Below is a small trained network, with its code and all its weights. Each question gives an input and a target symbol and asks what happens when units are switched off, that is, made to give their printed mean instead of their output.

import numpy as np


def w(rows, s, z=0):
    codes = np.array(rows[::2]) - 128.0
    scale = np.full(codes.shape[1], s)
    scale[-1] = z or s
    return codes * scale


def f(y):
    return np.maximum(y, 0)


def softmax(a):
    e = np.exp(a - a.max(-1, keepdims=True))
    return e / e.sum(-1, keepdims=True)


def log_softmax(a):
    a = a - a.max(-1, keepdims=True)
    return a - np.log(np.exp(a).sum(-1, keepdims=True))


def net(x, mask):
    ids = ['ΓΘΞΣΨβδεζητω'.index(c) for c in x.split()]
    T = len(ids)
    res = E[ids] + P[:T]
    u = 0
    for l in range(2):
        r = res
        for j in range(2):
            rows = slice(4 * j, 4 * j + 4)
            q, k, v = (r @ M[l][rows].T for M in (Q, K, V))
            z = softmax(np.where(np.tri(T) > 0, q @ k.T / 4**0.5, -1e9)) @ v
            o = O[l][rows]
            res = res + np.where(mask[u + j], z, o[:, -1]) @ o[:, :-1]
        u += 2
        y = f(res @ A[l][:, :-1].T + A[l][:, -1])
        res = res + np.where(mask[u : u + 8], y, B[l][:, -1]) @ B[l][:, :-1]
        u += 8
    return log_softmax(res[-1] @ U[:, :-1].T + U[:, -1])


Q, K, V, O, A, B = {}, {}, {}, {}, {}, {}
E = w([
[125,54,190],'Γ',
[174,89,164],'Θ',
[150,49,80],'Ξ',
[26,204,65],'Σ',
[73,189,99],'Ψ',
[167,63,34],'β',
[73,94,64],'δ',
[153,178,181],'ε',
[107,165,146],'ζ',
[161,255,144],'η',
[18,59,201],'τ',
[143,224,69],'ω',
],0.0085)
P = w([
[161,91,2],'0',
[112,39,104],'1',
[117,64,149],'2',
[129,66,100],'3',
[78,66,168],'4',
[94,63,132],'5',
[113,94,98],'6',
[110,89,126],'7',
[133,116,71],'8',
],0.00065)
Q[0] = w([
[247,58,151],'0.h0',
[255,21,110],'0.h0',
[149,14,147],'0.h0',
[208,74,119],'0.h0',
[182,211,212],'0.h1',
[40,71,173],'0.h1',
[69,61,61],'0.h1',
[149,89,241],'0.h1',
],0.0064)
K[0] = w([
[218,29,235],'0.h0',
[167,8,177],'0.h0',
[84,39,215],'0.h0',
[186,50,171],'0.h0',
[64,136,254],'0.h1',
[232,224,127],'0.h1',
[214,107,48],'0.h1',
[111,215,180],'0.h1',
],0.0057)
V[0] = w([
[101,99,220],'0.h0',
[91,120,220],'0.h0',
[183,33,124],'0.h0',
[179,117,60],'0.h0',
[144,1,92],'0.h1',
[203,187,85],'0.h1',
[192,145,222],'0.h1',
[114,51,168],'0.h1',
],0.0053)
O[0] = w([
[78,125,214,1],'0.h0',
[85,177,238,27],'0.h0',
[199,88,167,14],'0.h0',
[192,92,69,183],'0.h0',
[175,214,13,62],'0.h1',
[173,186,254,243],'0.h1',
[65,196,130,90],'0.h1',
[110,151,14,26],'0.h1',
],0.0034,0.00038)
A[0] = w([
[130,100,118,17],'0.n0',
[230,76,167,198],'0.n1',
[108,108,131,4],'0.n2',
[33,47,181,200],'0.n3',
[107,26,225,203],'0.n4',
[2,110,81,224],'0.n5',
[192,37,72,206],'0.n6',
[203,212,164,179],'0.n7',
],0.0063,0.0043)
B[0] = w([
[219,176,209,128],'0.n0',
[181,44,225,229],'0.n1',
[43,128,179,128],'0.n2',
[44,39,14,225],'0.n3',
[48,29,152,234],'0.n4',
[28,159,3,252],'0.n5',
[201,20,90,236],'0.n6',
[214,203,208,223],'0.n7',
],0.0053,0.0033)
Q[1] = w([
[138,35,191],'1.h0',
[115,191,115],'1.h0',
[174,52,222],'1.h0',
[166,70,207],'1.h0',
[79,8,81],'1.h1',
[249,219,195],'1.h1',
[225,237,179],'1.h1',
[53,254,63],'1.h1',
],0.006)
K[1] = w([
[170,53,204],'1.h0',
[94,193,124],'1.h0',
[196,87,218],'1.h0',
[183,79,200],'1.h0',
[55,18,111],'1.h1',
[254,190,164],'1.h1',
[215,199,154],'1.h1',
[112,181,32],'1.h1',
],0.0073)
V[1] = w([
[124,67,224],'1.h0',
[57,75,142],'1.h0',
[70,57,183],'1.h0',
[150,103,177],'1.h0',
[2,129,71],'1.h1',
[42,226,33],'1.h1',
[113,14,139],'1.h1',
[224,153,201],'1.h1',
],0.0054)
O[1] = w([
[134,26,181,135],'1.h0',
[30,56,106,190],'1.h0',
[68,33,123,181],'1.h0',
[139,99,211,120],'1.h0',
[100,215,47,238],'1.h1',
[102,236,94,127],'1.h1',
[105,3,18,254],'1.h1',
[146,61,230,2],'1.h1',
],0.0047,0.0027)
A[1] = w([
[225,72,93,106],'1.n0',
[216,23,188,254],'1.n1',
[153,31,30,153],'1.n2',
[204,218,185,170],'1.n3',
[95,180,47,74],'1.n4',
[190,219,217,189],'1.n5',
[117,1,25,142],'1.n6',
[149,74,234,220],'1.n7',
],0.0057,0.004)
B[1] = w([
[194,82,207,168],'1.n0',
[97,76,253,236],'1.n1',
[220,135,33,230],'1.n2',
[241,219,106,166],'1.n3',
[72,192,240,188],'1.n4',
[223,237,125,173],'1.n5',
[207,106,23,255],'1.n6',
[47,196,227,199],'1.n7',
],0.0056,0.0098)
U = w([
[252,114,77,3],'Γ',
[88,120,87,20],'Θ',
[217,202,154,90],'Ξ',
[51,142,240,193],'Σ',
[52,173,116,194],'Ψ',
[3,207,118,38],'β',
[65,129,126,202],'δ',
[103,24,206,128],'ε',
[197,192,71,223],'ζ',
[78,30,87,37],'η',
[216,93,73,24],'τ',
[140,169,8,197],'ω',
],0.0054,0.0047)

Each question gives the input, a string of symbols that net reads in full, and the target symbol t.
The units are the heads (4 rows each of Q, K, V and O) and the neurons (one row each of A and B). Each row of codes is followed by its name. A weight is (code - 128) times the scale printed after its matrix; where a second scale follows, it is the last column's (O, A, B and U).
mask holds one flag per unit, layer by layer, with each layer's heads first. A switched-off unit (its flag False) gives its mean, the last column of its rows in O or B, instead of its output. The means were averaged over made-up inputs and are rounded, as every weight is.
A unit's drop is (log p(t) with every unit on - log p(t) with that unit switched off) / (log p(t) with every unit on - log p(t) with every unit switched off).
top k neurons: the k neurons with the biggest drops, biggest first
top k neurons in layer l: the k neurons of layer l with the biggest drops, biggest first
heads that matter: for each layer, one digit per head in row order, 1 if its drop is at least 0.15 and else 0, layers parted by /
drop when u is switched off: that unit's drop, to one decimal
input ω ε Θ Θ, target ε: heads that matter	00 / 01
input η ζ η δ ε ε Ψ ε, target Σ: heads that matter	01 / 01
input Σ δ τ ζ, target ω: top neuron	1.n1
input β ε Ψ Ψ ω β Θ Θ η, target Ξ: heads that matter	00 / 01
input Θ η ω Σ, target β: top 2 neurons	0.n5; 1.n4
input Θ Σ Θ Σ Ξ β, target Γ: top 3 neurons	0.n6; 1.n2; 1.n6
input η τ Σ η ζ, target ω: top 3 neurons	0.n3; 0.n4; 1.n1
input Θ ω Ψ τ τ ε β, target ω: top 4 neurons in layer 0	0.n3; 0.n5; 0.n7; 0.n4
input Θ δ τ Θ Ξ Γ, target ω: heads that matter	01 / 01
input Θ Γ Ψ ω ω β Γ, target η: top 2 neurons	0.n3; 0.n4
input τ ε η ε Θ, target ω: top 4 neurons	0.n3; 0.n4; 1.n1; 0.n7
input ω Ξ η Σ Γ Σ β ε Ξ, target τ: top 3 neurons	1.n6; 1.n2; 0.n6
input η Σ η η β Σ η, target Ξ: top 2 neurons in layer 1	1.n5; 1.n3
input Θ ε ω Ψ Θ η τ Ξ, target ω: top neuron	0.n3
input η τ δ τ τ Γ δ Ψ, target ω: top 2 neurons in layer 1	1.n1; 1.n7
input β δ Ψ Θ, target ε: top 2 neurons in layer 0	0.n1; 0.n5
input τ ζ ε Ξ, target ω: drop when 1.h0 is switched off	0.0
input Θ τ ω Ψ ε Ξ Θ Ψ Γ, target ω: drop when 1.n2 is switched off	0.1
input ζ Γ Σ, target β: drop when 0.n5 is switched off	0.4
input Θ ω δ Θ δ, target ω: top neuron in layer 0	0.n5
